Below is a small trained network, with its code and all its weights. Each question gives an input and a class and asks what happens when units are switched off, that is, made to give their printed mean instead of their output.

import numpy as np


def w(rows, s, z=0):
    codes = np.array(rows[::2]) - 128.0
    scale = np.full(codes.shape[1], s)
    scale[-1] = z or s
    return codes * scale


def norm(h):
    return h / np.sqrt((h * h).mean(-1, keepdims=True) + 1e-5)


def f(y):
    return np.maximum(y, 0)


def log_softmax(a):
    a = a - a.max(-1, keepdims=True)
    return a - np.log(np.exp(a).sum(-1, keepdims=True))


def net(x, mask):
    res = np.array(x, float).reshape(1, 8) / 4 @ E
    u = 0
    for l in range(3):
        y = f(norm(res) @ A[l][:, :-1].T + A[l][:, -1])
        res = res + np.where(mask[u : u + 3], y, B[l][:, -1]) @ B[l][:, :-1]
        u += 3
    return log_softmax(norm(res)[-1] @ U[:, :-1].T + U[:, -1])


A, B = {}, {}
E = w([
[138,136,115,154,140],'x0',
[152,112,148,124,147],'x1',
[107,122,126,119,111],'x2',
[104,208,96,67,219],'x3',
[24,176,255,214,157],'x4',
[162,61,148,207,47],'x5',
[140,161,103,156,128],'x6',
[136,149,120,141,130],'x7',
],0.0095)
A[0] = w([
[206,121,100,66,99,254],'L0N1',
[139,114,213,203,108,143],'L0N2',
[72,187,246,187,142,143],'L0N3',
],0.013,0.0044)
B[0] = w([
[22,64,64,212,143,239],'L0N1',
[196,175,20,64,38,214],'L0N2',
[80,185,255,166,213,252],'L0N3',
],0.0095,0.011)
A[1] = w([
[169,160,251,163,58,56],'L1N1',
[121,117,201,223,107,70],'L1N2',
[124,199,208,110,130,2],'L1N3',
],0.021,0.0038)
B[1] = w([
[134,255,60,133,61,250],'L1N1',
[137,138,42,92,74,215],'L1N2',
[130,75,213,171,140,245],'L1N3',
],0.022,0.012)
A[2] = w([
[7,57,150,138,158,48],'L2N1',
[111,210,44,232,97,253],'L2N2',
[128,151,49,77,218,99],'L2N3',
],0.016,0.0017)
B[2] = w([
[214,115,138,78,172,177],'L2N1',
[147,53,207,71,159,250],'L2N2',
[142,235,9,63,104,167],'L2N3',
],0.014,0.02)
U = w([
[180,61,91,67,169,126],'0',
[152,220,69,90,81,248],'1',
[132,195,227,143,71,157],'2',
[64,190,209,165,250,2],'3',
[165,2,104,208,36,55],'4',
],0.014,0.0035)

Each question gives the input, the list of numbers given to net, and the class t.
The units are the neurons (one row each of A and B). Each row of codes is followed by its name. A weight is (code - 128) times the scale printed after its matrix; where a second scale follows, it is the last column's (A, B and U).
mask holds one flag per neuron, layer by layer. A switched-off neuron (its flag False) gives its mean, the last column of its row in B, instead of its output. The means were averaged over made-up inputs and are rounded, as every weight is.
A unit's drop is (log p(t) with every unit on - log p(t) with that unit switched off) / (log p(t) with every unit on - log p(t) with every unit switched off).
The circuit of an input: a set's keep is (log p(t) with only the set's units on - log p(t) with every unit switched off) / (log p(t) with every unit on - log p(t) with every unit switched off). Starting from all 9 units, units are removed one at a time, each time the one whose removal leaves the highest keep (on an exact tie, the one counted first), for as long as the keep stays at least 0.8.
circuit, biggest first: the units of the circuit, biggest drop first
unit that matters most: the unit with the biggest drop
k most important neurons: the k neurons with the biggest drops, biggest first
k most important neurons of layer l: the k neurons of layer l with the biggest drops, biggest first
drop when u is switched off: that unit's drop, to one decimal
input [2,3,0,-8,-1,-7,-3,7], class 0: most important neuron	L1N3
input [-3,-7,-6,-2,-3,1,-7,-2], class 4: 2 most important neurons	L2N3, L0N3
input [-6,-4,3,4,1,5,2,3], class 2: circuit, biggest first	L1N3, L0N1
input [3,-6,2,-8,8,2,3,6], class 1: 2 most important neurons	L1N1, L1N2
input [8,5,-7,2,-5,1,2,-6], class 0: 2 most important neurons of layer 0	L0N1, L0N2
input [-8,5,-1,-3,6,2,-2,3], class 1: 3 most important neurons	L1N1, L1N2, L0N2
input [2,-8,-3,8,-4,2,-4,-2], class 0: 2 most important neurons of layer 1	L1N1, L1N2
input [6,-6,-8,7,-5,2,8,-5], class 0: 3 most important neurons	L1N1, L2N2, L0N1
input [0,2,-2,8,2,3,-3,3], class 2: 3 most important neurons	L0N1, L0N3, L1N2
input [8,-6,-4,-8,1,6,1,3], class 1: 3 most important neurons	L0N1, L1N3, L1N1
input [1,2,2,-4,7,7,-5,-7], class 1: 2 most important neurons	L1N1, L1N2
input [-8,5,7,-1,-1,3,0,-6], class 4: 4 most important neurons	L2N3, L2N2, L0N3, L1N1
input [1,-8,6,-2,8,7,7,-1], class 1: 3 most important neurons	L1N1, L1N2, L0N2
input [-3,-2,-2,0,8,8,-8,8], class 1: circuit, biggest first	L1N2
input [5,1,-3,-3,-6,1,8,-8], class 4: 2 most important neurons	L0N3, L2N3
input [2,7,-3,7,1,4,-8,3], class 2: 2 most important neurons of layer 0	L0N1, L0N2
input [-6,7,-5,0,-1,-2,6,3], class 0: drop when L2N2 is switched off	0.0
input [7,-2,3,2,3,-5,-2,3], class 3: drop when L1N1 is switched off	0.1
input [3,-8,-5,-7,-6,-7,-2,-7], class 0: drop when L0N2 is switched off	0.1
input [3,-1,-5,-3,-5,-2,-1,7], class 0: unit that matters most	L1N3
input [0,-8,6,8,0,4,4,0], class 0: 2 most important neurons of layer 0	L0N3, L0N2
input [4,-4,0,2,-7,2,5,-1], class 0: drop when L1N3 is switched off	0.2
